In the rows, 128 means zero.
Facts:
(Z_903, κ, a); (Z_515, κ, d); (Z_688, κ, a); (Z_168, κ, a)
(Z_917, κ, b); (Z_854, κ, a); (Z_693, κ, b); (Z_670, κ, d)
(Z_41, κ, e); (Z_661, κ, b); (Z_990, κ, d); (Z_44, κ, f)
(Z_981, κ, a); (Z_16, κ, a); (Z_152, κ, c); (Z_923, κ, b)
(Z_664, κ, e); (Z_296, κ, a); (Z_592, κ, d); (Z_656, κ, a)
(Z_528, κ, c); (Z_324, κ, a); (Z_443, κ, b); (Z_643, κ, d)
(Z_237, κ, d); (Z_36, κ, a); (Z_194, κ, a); (Z_148, κ, e)
(Z_915, κ, c); (Z_925, κ, a); (Z_401, κ, a); (Z_928, κ, a)
(Z_747, κ, c); (Z_358, κ, e); (Z_109, κ, a); (Z_618, κ, a)
(Z_487, κ, f); (Z_211, κ, a); (Z_256, κ, d); (Z_103, κ, b)
(Z_251, κ, a); (Z_934, κ, d); (Z_832, κ, c); (Z_337, κ, a)
(Z_40, κ, f); (Z_326, κ, f); (Z_596, κ, b); (Z_351, κ, c)
(Z_243, κ, b); (Z_860, κ, e); (Z_714, κ, b); (Z_675, κ, d)
(Z_559, κ, c); (Z_636, κ, e); (Z_467, κ, c); (Z_7, κ, b)
(Z_760, κ, a); (Z_739, κ, a); (Z_904, κ, e); (Z_597, κ, a)
(Z_653, κ, b); (Z_676, κ, a); (Z_254, κ, b); (Z_118, κ, d)
(Z_124, κ, a); (Z_705, κ, c); (Z_972, κ, d); (Z_867, κ, c)
(Z_834, κ, a); (Z_253, κ, d); (Z_546, κ, c); (Z_270, κ, d)
(Z_950, κ, e); (Z_193, κ, d); (Z_987, κ, d); (Z_286, κ, a)
(Z_310, κ, a); (Z_423, κ, e); (Z_277, κ, b); (Z_837, κ, a)
(Z_113, κ, a); (Z_389, κ, a); (Z_171, κ, d); (Z_309, κ, a)
(Z_741, κ, f); (Z_922, κ, f); (Z_304, κ, a); (Z_910, κ, b)
(Z_439, κ, d); (Z_151, κ, a); (Z_88, κ, b); (Z_527, κ, a)
(Z_903, τ, Z_860); (Z_903, τ, Z_515); (Z_688, τ, Z_925); (Z_168, τ, Z_351)
(Z_168, τ, Z_193); (Z_854, τ, Z_636); (Z_854, τ, Z_515); (Z_693, τ, Z_254)
(Z_670, τ, Z_467); (Z_670, τ, Z_950); (Z_661, τ, Z_113); (Z_661, τ, Z_741)
(Z_990, τ, Z_251); (Z_990, τ, Z_467); (Z_990, τ, Z_16); (Z_990, τ, Z_925)
(Z_990, τ, Z_653); (Z_981, τ, Z_254); (Z_981, τ, Z_747); (Z_16, τ, Z_747)
(Z_152, τ, Z_950); (Z_923, τ, Z_253); (Z_923, τ, Z_487); (Z_664, τ, Z_286)
(Z_664, τ, Z_832); (Z_296, τ, Z_922); (Z_296, τ, Z_151); (Z_592, τ, Z_950)
(Z_656, τ, Z_254); (Z_656, τ, Z_597); (Z_656, τ, Z_527); (Z_528, τ, Z_987)
(Z_528, τ, Z_515); (Z_324, τ, Z_925); (Z_643, τ, Z_193); (Z_237, τ, Z_922)
(Z_237, τ, Z_310); (Z_36, τ, Z_837); (Z_36, τ, Z_251); (Z_36, τ, Z_528)
(Z_194, τ, Z_515); (Z_148, τ, Z_653); (Z_925, τ, Z_194); (Z_925, τ, Z_515)
(Z_925, τ, Z_653); (Z_401, τ, Z_41); (Z_401, τ, Z_928); (Z_401, τ, Z_987)
(Z_401, τ, Z_925); (Z_928, τ, Z_194); (Z_928, τ, Z_109); (Z_109, τ, Z_151)
(Z_618, τ, Z_351); (Z_618, τ, Z_527); (Z_618, τ, Z_103); (Z_487, τ, Z_304)
(Z_487, τ, Z_443); (Z_487, τ, Z_326); (Z_211, τ, Z_151); (Z_256, τ, Z_653)
(Z_251, τ, Z_423); (Z_251, τ, Z_439); (Z_934, τ, Z_653); (Z_337, τ, Z_922)
(Z_40, τ, Z_304); (Z_40, τ, Z_193); (Z_40, τ, Z_987); (Z_326, τ, Z_972)
(Z_326, τ, Z_515); (Z_326, τ, Z_925); (Z_596, τ, Z_7); (Z_243, τ, Z_487)
(Z_243, τ, Z_168); (Z_860, τ, Z_194); (Z_714, τ, Z_113); (Z_714, τ, Z_515)
(Z_714, τ, Z_256); (Z_675, τ, Z_922); (Z_559, τ, Z_467); (Z_559, τ, Z_256)
(Z_636, τ, Z_515); (Z_467, τ, Z_194); (Z_467, τ, Z_741); (Z_7, τ, Z_741)
(Z_7, τ, Z_925); (Z_760, τ, Z_309); (Z_760, τ, Z_653); (Z_904, τ, Z_88)
(Z_597, τ, Z_304); (Z_653, τ, Z_515); (Z_676, τ, Z_401); (Z_124, τ, Z_351)
(Z_124, τ, Z_597); (Z_124, τ, Z_467); (Z_124, τ, Z_653); (Z_867, τ, Z_661)
(Z_834, τ, Z_113); (Z_253, τ, Z_860); (Z_546, τ, Z_747); (Z_270, τ, Z_7)
(Z_950, τ, Z_515); (Z_987, τ, Z_194); (Z_987, τ, Z_515); (Z_310, τ, Z_515)
(Z_310, τ, Z_653); (Z_423, τ, Z_515); (Z_277, τ, Z_834); (Z_277, τ, Z_40)
(Z_277, τ, Z_194); (Z_277, τ, Z_310); (Z_837, τ, Z_310); (Z_837, τ, Z_925)
(Z_389, τ, Z_515); (Z_389, τ, Z_915); (Z_171, τ, Z_310); (Z_309, τ, Z_747)
(Z_741, τ, Z_310); (Z_741, τ, Z_515); (Z_922, τ, Z_40); (Z_922, τ, Z_987)
(Z_304, τ, Z_515); (Z_304, τ, Z_925); (Z_304, τ, Z_256); (Z_910, τ, Z_40)
(Z_910, τ, Z_934); (Z_439, τ, Z_324); (Z_151, τ, Z_515); (Z_88, τ, Z_653)
(Z_527, τ, Z_987); (Z_527, τ, Z_310)

Known rows:
Z_739: [146 130 126  80 112 177 121 129 128 157 117 122 171 154 153 145 162 148
 112 138 123 111 120 121 152 122 136 139 118 134 135]
Z_36: [140 119 130 105 118 154 124 124 125 137 112 134 132 160 159 144 149 145
 130 145 144 120 127 120 142 134 130 142 134 126 178]
Z_688: [163 105 127 119 139 153 101 103 101 118 121 134 105 165 164 144 145 135
 112 163 124 110 136 128 143 147 100 144 132 138 216]
Z_211: [137 117 144 103 117 160 139 131 130 149 122 138 120 161 150 151 141 160
 133 142 157 120 122 119 143 118 134 140 143 124 188]
Z_103: [147 117 139 131 129 126 134 128 115 138 121  98 188  90 131 108 122 164
 143 102  74 116 126 136 106 123 156 103 100 151  78]
Z_714: [124 104 149 179 137  78 120 135 118 125 120 106 135 105 115 115 109 163
 150  92  94 152 125 129 104 114 142 120 105 147 129]
Z_443: [145 112 144 125 132 122 137 128 111 134 126  98 178  87 132 107 119 165
 143  99  75 115 126 135 106 124 152  99 101 147  80]
Z_653: [103  92 143 208 125  60  95 145 142 102 110 122  96  79 114 124 125 166
 137  66  95 181 149 141 104  81 159 157  91 127 146]
Z_915: [109 100 114 103 156 168 123 125 114 155 159 148 168 107 126 113 116 107
 128  96 111 113 126 133 156 130 133 106 125 146  15]
Z_270: [143 183 121 148 119 114 145 130 123 107 134 123 125 137 108 127 100  90
  97 134 130 128 144 142 112 141  90 110 134 121  95]
Z_171: [129 185  88 148 114  98 144 131 142  97 109 122 161 148 107 107 105  86
 123 116 150 131 149 149 108 160 107 133 134 123  95]
Z_439: [147 174 128 145 123 117 148 130 122 105 143 126 120 134 106 130  97 101
  90 127 133 120 145 146 113 139  82 109 134 119 105]
Z_972: [149 194 118 125 116 140 141 142 132 129 139 114 177 125 100 125 114 108
  80 115 110 114 139 144 122 133  97 112 117 126  53]
Z_423: [ 95 168 146 141 153  61  98 126 172 100 155 117 106  80  77 123 131 134
 149  98 124 140 108  98 134 131 116 190 129 121 152]
Z_904: [112 162 137 110 139 111 138  99 157  82 142 123  94  54 115 114 137 105
 142 141 117 110 124 116 132 131 138 155 144 118 121]
Z_950: [ 93 165 152 142 151  63 106 128 166 105 160 119  93  84  75 125 128 131
 149 105 126 147 106  95 132 122 118 181 133 118 156]
Z_44: [138  96 106  86 120 123 127 139 143 160 150 145 142 106  85  94 135 137
 106 162  88 108 106 135 121 130 144 100 106 107 106]

Rows:
No name comes twice in this set of rows, the named rows included.
[134 115 130 160 133 110 136 120  98 122 105  95 141 108 138 105 112 124
 158 129  92 135 124 128  96 129 154  92 114 149 102] : Z_661
[104 154 129 123 126 115 127  99 172  61 130 137  59  24 128 118 151 104
 128 131 110 124 149 130 134 105 152 171 137 100 121] : Z_148
[112 197 113 180 129  59 135 159 142 117 120 112 112 180  68 125 101  91
 109 111 150 180 121 122 115 127  96 125 138 136 106] : Z_987
[169  97 131 131 144 144  95  98  90 110 129 135  94 166 163 141 138 142
 111 166 120 106 140 127 141 152  89 145 135 140 230] : Z_324
[122 129 135 138 124 127 102 142 131 152 119 123 118 177 128 158 148 142
 125 130 142 154 112 107 143 112 126 155 124 132 181] : Z_903
[147 106 148  99 130 153 137 122 124 139 127 141 105 163 154 147 144 168
 115 140 148 116 128 125 145 122 121 136 146 128 189] : Z_597
[141 170 119 167 111 122 135 123 119  90 130 132  96 116 123 135 107  83
  83 137 127 131 160 152 109 127  90 117 126 112 116] : Z_990
[151 107  96 125 134 130 102  97 113 100 101 130 135 176 164 127 149 134
 139 151 136 114 139 134 137 170 115 162 131 141 210] : Z_837
[115 174 135 100 141 118 135 102 156  96 145 119 107  59 110 113 139 109
 141 141 112 102 118 111 132 138 131 154 145 122 108] : Z_664
[153  98 146 136 147 119  95 124 119 129 135 139  91 175 138 151 140 171
 108 127 135 134 133 123 147 128  99 166 134 132 233] : Z_304
[135 125 123 106 114 167 126 124 128 148 108 119 136 163 155 146 155 130
 124 152 139 124 120 118 148 124 139 130 133 132 162] : Z_834
[120  94 140 169 110 113 132 123 132  92  99 128  85  52 155 118 132 146
 136 107  90 149 164 159 100  84 176 121 104 120 115] : Z_88
[ 95  90 121 119 131 199 113 134 110 165 170 149 203  82 152 135 106  84
 165 107 146 102 126 130 132 149 122 102 112 117  32] : Z_747
[128 116  95 104 123 124 134 118 148 123  87 128 162 187 155 123 151 138
 162 135 163 126 125 130 138 160 148 159 141 136 181] : Z_527

Now the same objects, written a new way:
Known rows:
Z_194: [105 109 132 131 173 166 130 146 128 170 147  73 161 146  89 162 115 102
 112 143 168 152 127 159 178 118 123 113 130 136 120 121 125]
Z_714: [ 88  81 169 132 203 127 158 131 141 157 154  65 165 134 118 156 108  91
 134 157 135 151 130 122 154 109 164 122 129 148 131 135 129]
Z_867: [ 72  94 150 120 189 140 124 136 139 147 115  55 204 153 103 151 133 102
 116 137 143 150  91 160 132  94 153  94  99 159 123 140 101]
Z_904: [108  48 137 141 169 129 187 137 123 147 105  68 186 119  66 152 140 137
 152 195 155 165 122 145 154 102 144 116  70 158 101 134 140]
Z_7: [ 94  83 178 134 208 139 150 140 146 164 139  64 153 140 109 145 106  90
 122 155 136 148 120 117 152 105 162 126 130 140 128 135 118]
Z_596: [ 91  81 181 130 213 132 155 136 154 166 159  56 166 137 107 150 109  94
 122 152 137 143 121 131 144 103 161 125 124 150 134 136 121]
Z_592: [ 84  53 118 128 180 127 149 137 121 183 133  38 249 129  93 180  85  90
 138 131 121 154 125 153 131 129 140 114 142 115 108 128 111]
Z_337: [105 113 128 134 175 154 131 135 128 161 168  76 168 144  96 178 116 104
 123 142 163 153 137 181 185 116 128 106 130 157 124 123 144]
Z_152: [ 49  81 113 104 177 129 130 134 122 140 120  73 228 141 117 161 137  94
 125 143 139 158 102 148 126 127 167  95 120 139 122 137  89]
Z_987: [ 99  69 150 150 179 143 139 136 121 178 110  37 212 143  90 172  78  89
 139 130 122 154 123 150 158 104 130 109 130 126 103 129 137]
Z_40: [119  93 155 130 192 143 122 136 128 160  71  63 187 144 100 135  97 129
  78 140 134 169 146 151 160 115 157 107 132 150 122 138 120]
Z_211: [106 115 118 135 177 152 133 133 127 171 163  82 164 144  97 182 114 102
 126 145 162 152 135 182 180 116 136 104 136 152 125 121 144]
Z_747: [ 51  95 141 124 155 125 123 143 117 142  61  63 176 158 113 143 112  86
  81 156 158 158  97 128 157  85 146 106 127 137 115 148 110]
Z_860: [ 89  59 140 146 189 154 132 138 133 128  85  88 178 123  76 151 119 104
 112 167 141 157 120 162 174 115 155 119 111 149  92 133 128]
Z_636: [ 89  58 135 145 190 149 136 139 134 134  81  91 178 124  77 154 121 102
 108 170 142 156 118 163 170 114 158 119 113 147  93 133 126]
Z_113: [112 108 137 131 175 176 124 154 132 177 127  71 149 152  80 151 112 103
 108 139 168 150 119 153 176 116 120 117 128 126 117 119 112]
Z_286: [114  94 135 120 147 174 113 138 134 178 135  62 138 148  72 149 111  88
 103 144 169 147 139 141 186 116 143  97 128 128 109 122 107]

Rows:
No name comes twice in this set of rows, the named rows included.
[109  68 159 143 194 135 144 139 138 189 130  19 225 143  79 168  82  97
 125 127 127 145 115 171 140  97 126 112 122 136 109 132 125] : Z_270
[ 55  78 170 127 179  98 152 139 134 147 140  55 170 135 125 154  91  76
  82 170 155 152 138 122 170  96 146 138 158 151 133 151 140] : Z_693
[ 79 104 126 123 155 129 136 150 124 165 149  58 177 144  90 163 103  96
  72 158 191 152 134 166 183 103 106 127 148 151 127 137 135] : Z_981
[103  71 167 152 174 159 124 144 117 161 100  34 207 144  90 161  78  88
 140 122 118 159 125 132 174 108 121 112 128 119  94 130 135] : Z_193
[ 70  82 175 135 180 124 145 143 131 153 105  62 144 141 118 143  88  73
  87 168 148 154 129  98 176  98 148 139 157 131 125 146 128] : Z_254
[102  70 147 149 181 131 143 131 123 175 127  35 220 141  92 181  84  94
 142 130 121 154 129 163 155 102 132 106 130 139 107 132 148] : Z_237
[120  96 152 134 193 142 124 132 128 161  68  70 182 147 104 140  97 127
  81 140 131 168 148 158 161 113 162 102 135 150 125 137 124] : Z_922
[ 41  92 136 118 156 101 136 137 119 143  93  56 202 151 116 155 117  91
  79 162 165 156 106 151 149  82 141 106 127 157 127 154 122] : Z_546
[ 71 105 116 133 175 148 124 133 115 157  57  95 162 160 117 155 119  89
 128 151 135 158  93 133 143 104 175  89 124 125 112 129 104] : Z_915
[ 76  84 148 115 150 154 107 127 128 148  83  59 165 157  99 142 125  80
 113 144 139 153 112 124 155  99 177  76 106 140 106 140  95] : Z_832
[ 93  60 133 137 180 131 149 136 123 181 129  33 237 135  91 177  81  92
 139 132 122 154 125 155 141 115 131 112 134 125 108 130 127] : Z_670
[ 95 105 126 125 163 141 142 145 126 171 156  62 174 144  88 166 114 105
  99 153 181 152 131 165 174 109 112 120 131 145 127 128 130] : Z_760

Now the same objects, written a new way:
Known rows:
Z_324: [169 105  95 146 108 124 117 106 143 122 121 143 165  92 117  99 130 157
 131 159 161 135 125 111 149  68 136 172]
Z_705: [123  80  78 186 110 111 115  93 123 116 142 145 162 143 125 197 140 155
 116 172 165 134 115  84 124 137  93 186]
Z_251: [168 104  97 147 108 122 114 106 143 123 124 143 161  91 117  96 136 160
 131 160 167 134 126 107 149  71 143 172]
Z_168: [158  95  87 166 114 120 122 121 146 105 118 138 163  93 123 104 110 142
 150 135 179 144 128  96 151  83 130 152]
Z_40: [141 113  43 149 109  90 129  54 112 116 159 162 161  83 126 215 137 151
 137 141 170 144 131  84 163 131  96 144]
Z_990: [134 106  87 119  93 109 152 154 125 118 160 127 145  85 211 168 139 165
  97 172 159 127 122 102  92 132 101 156]
Z_358: [115  77  84 145 112 141 111 113 118 124 124 146 150  90 166 154 166 169
  83 116 206 140 125  98 145 106  58 179]
Z_676: [167 104 103 155 112 117 110  99 143 120 148 137 165  89 129  94 134 158
 140 151 174 138 129 106 136  76 149 171]
Z_401: [165 107 105 156 109 115 109 101 145 122 147 137 168  88 138  97 137 154
 143 154 173 138 129 106 139  80 141 170]
Z_237: [134  99  81 126 105  85 148 153 129 120 180 124 144  87 202 171 132 162
 113 172 169 135 125 112 108 153  95 150]
Z_559: [111  89  83 180  98 132 120 103 120 121 134 135 167 134 159 181 141 152
 142 175 150 126 115  86 135 147  96 192]
Z_675: [140  96  78 126 112  78 146 144 131 117 190 126 144  89 193 177 130 161
 108 169 177 141 127 113 106 156  89 151]
Z_867: [115  87  80 189 110 116 117 114 117 115 135 127 164 134 134 177 149 152
 128 165 152 128 108  91 140 168 104 188]
Z_656: [160 108  97 156 100 125 115 126 138 113 131 136 164  94 124  89 133 148
 143 139 178 131 125  90 128  84 151 163]
Z_618: [152 101  92 161 111 133 116 125 146 109 121 138 160  92 143  94 123 145
 158 140 175 139 127  94 140  86 146 153]
Z_981: [166 107 102 152 101 115 113 133 133 111 127 141 158 101  98  77 142 155
 124 140 190 124 126  82 113  79 159 164]
Z_854: [161 109 104 157 110 124 112 105 142 119 138 135 169  88 135  97 139 155
 140 151 161 133 127 107 146  83 147 172]

Rows:
No name comes twice in this set of rows, the named rows included.
[147  96  67 110 110  89 160 160 124 121 144 135 139  92 170 177 128 164
  84 180 158 132 123 121 134 131  87 158] : Z_256
[134  91  72 129 110  90 153 155 133 106 165 128 144  91 185 194 114 154
 108 158 177 142 125 106 108 146  81 142] : Z_643
[175 101  85 149 114 114 118 118 140 126 114 141 158  93 108  97 133 157
 137 160 167 134 130 116 174  86 144 172] : Z_310
[148  98  84 116 111  85 150 137 131 115 176 130 152  88 172 188 129 167
  69 172 164 137 120 120 116 133  78 163] : Z_253
[174 103  94 142 109 114 118 106 142 127 119 144 165  94 107 110 128 158
 127 161 161 134 128 115 165  71 131 177] : Z_925
[129  70  52 177 108 103 127 105 124 121 116 144 157 146 113 207 110 143
 134 170 168 139 120  88 153 132  72 181] : Z_351
[141 112  50 154 119  93 124  48 113 112 152 169 155  87 118 206 155 160
 103 139 167 138 122  75 146 121 107 144] : Z_44
[158  87  94 170 141 116 103  99 148 111 117 159 149 104 115 109 147 170
  95 162 175 146 123 101 145  65 149 153] : Z_286
[153 106  95 158 101 139 121 122 142 112 113 132 164  89 146  97 126 148
 155 143 165 134 125  94 143  85 146 159] : Z_124
[140  97  70 115 103 100 158 156 129 124 147 134 139  88 192 178 132 164
  98 180 160 132 123 113 120 132  92 158] : Z_934
[173  97  82 156 129 102 114 132 136 116 110 136 159  94  82  92 140 154
 109 144 167 134 120 121 188 107 150 170] : Z_113
[149  93  79 114 107  82 156 137 132 118 157 135 149  88 164 190 125 168
  67 176 159 136 121 122 121 128  72 167] : Z_972
[164  95 100 162 124 114 108 116 144 109 130 144 158  96 107  98 135 157
 112 146 178 138 123  99 139  77 146 163] : Z_739
[180 100  89 144 114 102 116 100 141 126 131 140 164  94  95 107 127 156
 127 158 170 139 128 124 174  83 135 181] : Z_194

